Here is a tiny trained network, its code and every weight. The questions are about switching its units off for an input and a class, where a switched-off unit gives its printed mean instead of its output.

import numpy as np


def w(rows, s, z=0):
    codes = np.array(rows[::2]) - 128.0
    scale = np.full(codes.shape[1], s)
    scale[-1] = z or s
    return codes * scale


def norm(h):
    return h / np.sqrt((h * h).mean(-1, keepdims=True) + 1e-5)


def f(y):
    return np.maximum(y, 0)


def log_softmax(a):
    a = a - a.max(-1, keepdims=True)
    return a - np.log(np.exp(a).sum(-1, keepdims=True))


def net(x, mask):
    res = np.array(x, float).reshape(1, 2) / 4 @ E
    u = 0
    for l in range(4):
        y = f(norm(res) @ A[l][:, :-1].T + A[l][:, -1])
        res = res + np.where(mask[u : u + 9], y, B[l][:, -1]) @ B[l][:, :-1]
        u += 9
    return log_softmax(norm(res)[-1] @ U[:, :-1].T + U[:, -1])


A, B = {}, {}
E = w([
[215,254,174],'x0',
[205,19,60],'x1',
],0.016)
A[0] = w([
[208,141,182,114],'0.n0',
[41,199,141,14],'0.n1',
[143,42,107,57],'0.n2',
[141,49,83,52],'0.n3',
[151,186,254,86],'0.n4',
[66,78,182,73],'0.n5',
[124,121,83,23],'0.n6',
[188,124,92,2],'0.n7',
[99,122,158,41],'0.n8',
],0.0089,0.0045)
B[0] = w([
[95,105,9,215],'0.n0',
[18,163,14,194],'0.n1',
[91,181,246,205],'0.n2',
[89,183,246,208],'0.n3',
[98,136,26,254],'0.n4',
[83,195,45,190],'0.n5',
[124,124,193,128],'0.n6',
[59,119,90,144],'0.n7',
[107,136,98,132],'0.n8',
],0.015,0.004)
A[1] = w([
[176,106,153,149],'1.n0',
[192,76,154,64],'1.n1',
[253,10,157,46],'1.n2',
[175,108,186,25],'1.n3',
[199,113,122,4],'1.n4',
[142,103,96,3],'1.n5',
[155,111,177,41],'1.n6',
[194,164,118,41],'1.n7',
[251,167,136,25],'1.n8',
],0.023,0.0046)
B[1] = w([
[114,155,154,171],'1.n0',
[85,140,132,182],'1.n1',
[3,139,137,253],'1.n2',
[85,144,153,164],'1.n3',
[102,123,89,161],'1.n4',
[88,137,105,145],'1.n5',
[104,142,146,159],'1.n6',
[161,162,71,188],'1.n7',
[192,151,90,204],'1.n8',
],0.048,0.0059)
A[2] = w([
[147,116,130,17],'2.n0',
[108,113,187,110],'2.n1',
[151,115,146,93],'2.n2',
[101,1,119,158],'2.n3',
[135,80,93,106],'2.n4',
[171,150,107,1],'2.n5',
[143,134,140,32],'2.n6',
[177,142,106,89],'2.n7',
[137,96,44,166],'2.n8',
],0.036,0.0041)
B[2] = w([
[130,107,129,128],'2.n0',
[113,69,180,190],'2.n1',
[121,128,145,128],'2.n2',
[166,107,3,224],'2.n3',
[109,117,165,149],'2.n4',
[96,65,66,173],'2.n5',
[120,130,146,128],'2.n6',
[110,63,65,178],'2.n7',
[171,133,200,245],'2.n8',
],0.048,0.011)
A[3] = w([
[128,105,94,85],'3.n0',
[229,175,98,75],'3.n1',
[34,244,128,226],'3.n2',
[160,157,79,3],'3.n3',
[96,104,125,123],'3.n4',
[185,86,197,104],'3.n5',
[91,106,85,99],'3.n6',
[196,87,251,188],'3.n7',
[131,113,120,26],'3.n8',
],0.027,0.0023)
B[3] = w([
[164,132,136,174],'3.n0',
[127,3,135,172],'3.n1',
[29,98,200,250],'3.n2',
[102,82,100,170],'3.n3',
[147,137,160,156],'3.n4',
[186,178,157,164],'3.n5',
[176,120,163,194],'3.n6',
[234,202,182,188],'3.n7',
[140,116,137,139],'3.n8',
],0.047,0.017)
U = w([
[19,103,225,219],'0',
[208,19,52,222],'1',
[250,156,242,165],'2',
[101,217,26,34],'3',
[124,191,53,2],'4',
[125,171,85,12],'5',
[116,186,42,9],'6',
[118,227,34,14],'7',
],0.016,0.0099)

Each question gives the input, the list of numbers given to net, and the class t.
The units are the neurons (one row each of A and B). Each row of codes is followed by its name. A weight is (code - 128) times the scale printed after its matrix; where a second scale follows, it is the last column's (A, B and U).
mask holds one flag per neuron, layer by layer. A switched-off neuron (its flag False) gives its mean, the last column of its row in B, instead of its output. The means were averaged over made-up inputs and are rounded, as every weight is.
A unit's drop is (log p(t) with every unit on - log p(t) with that unit switched off) / (log p(t) with every unit on - log p(t) with every unit switched off).
The circuit of an input: a set's keep is (log p(t) with only the set's units on - log p(t) with every unit switched off) / (log p(t) with every unit on - log p(t) with every unit switched off). Starting from the 12 units with the biggest drops (on a tie, the unit counted first), units are removed one at a time, each time the one whose removal leaves the highest keep (on an exact tie, the one counted first), for as long as the keep stays at least 0.8.
units of the circuit, in order: the units of the circuit, biggest drop first
unit that matters most: the unit with the biggest drop
top k neurons: the k neurons with the biggest drops, biggest first
top k neurons in layer l: the k neurons of layer l with the biggest drops, biggest first
drop when u is switched off: that unit's drop, to one decimal
input [4,-2], class 1: units of the circuit, in order => [1.n2 3.n2 3.n7]
input [8,8], class 0: units of the circuit, in order => [1.n2]
input [-2,-3], class 2: top 3 neurons in layer 2 => [2.n3 2.n8 2.n5]
input [3,-2], class 2: top 4 neurons => [1.n2 2.n3 2.n8 0.n4]
input [1,1], class 2: top 2 neurons => [2.n8 1.n2]
input [-6,-4], class 1: top 2 neurons => [1.n8 1.n7]
input [3,-3], class 2: top 3 neurons in layer 1 => [1.n2 1.n0 1.n3]
input [-2,-1], class 2: top 3 neurons in layer 0 => [0.n2 0.n3 0.n5]
input [5,-4], class 1: top 3 neurons => [1.n2 0.n3 1.n1]
input [-3,1], class 2: top 4 neurons => [0.n3 0.n2 0.n0 1.n2]
input [2,1], class 2: top 2 neurons => [1.n2 0.n0]
input [2,2], class 2: top 2 neurons => [0.n0 1.n2]
input [-1,-2], class 2: top 3 neurons => [1.n2 2.n8 2.n3]
input [-5,-1], class 1: unit that matters most => 2.n3
input [-7,0], class 1: drop when 2.n3 is switched off => 0.7
input [-3,2], class 2: drop when 0.n3 is switched off => 1.8
input [-8,-3], class 1: drop when 2.n3 is switched off => 0.5
input [-2,3], class 2: drop when 2.n0 is switched off => 0.0
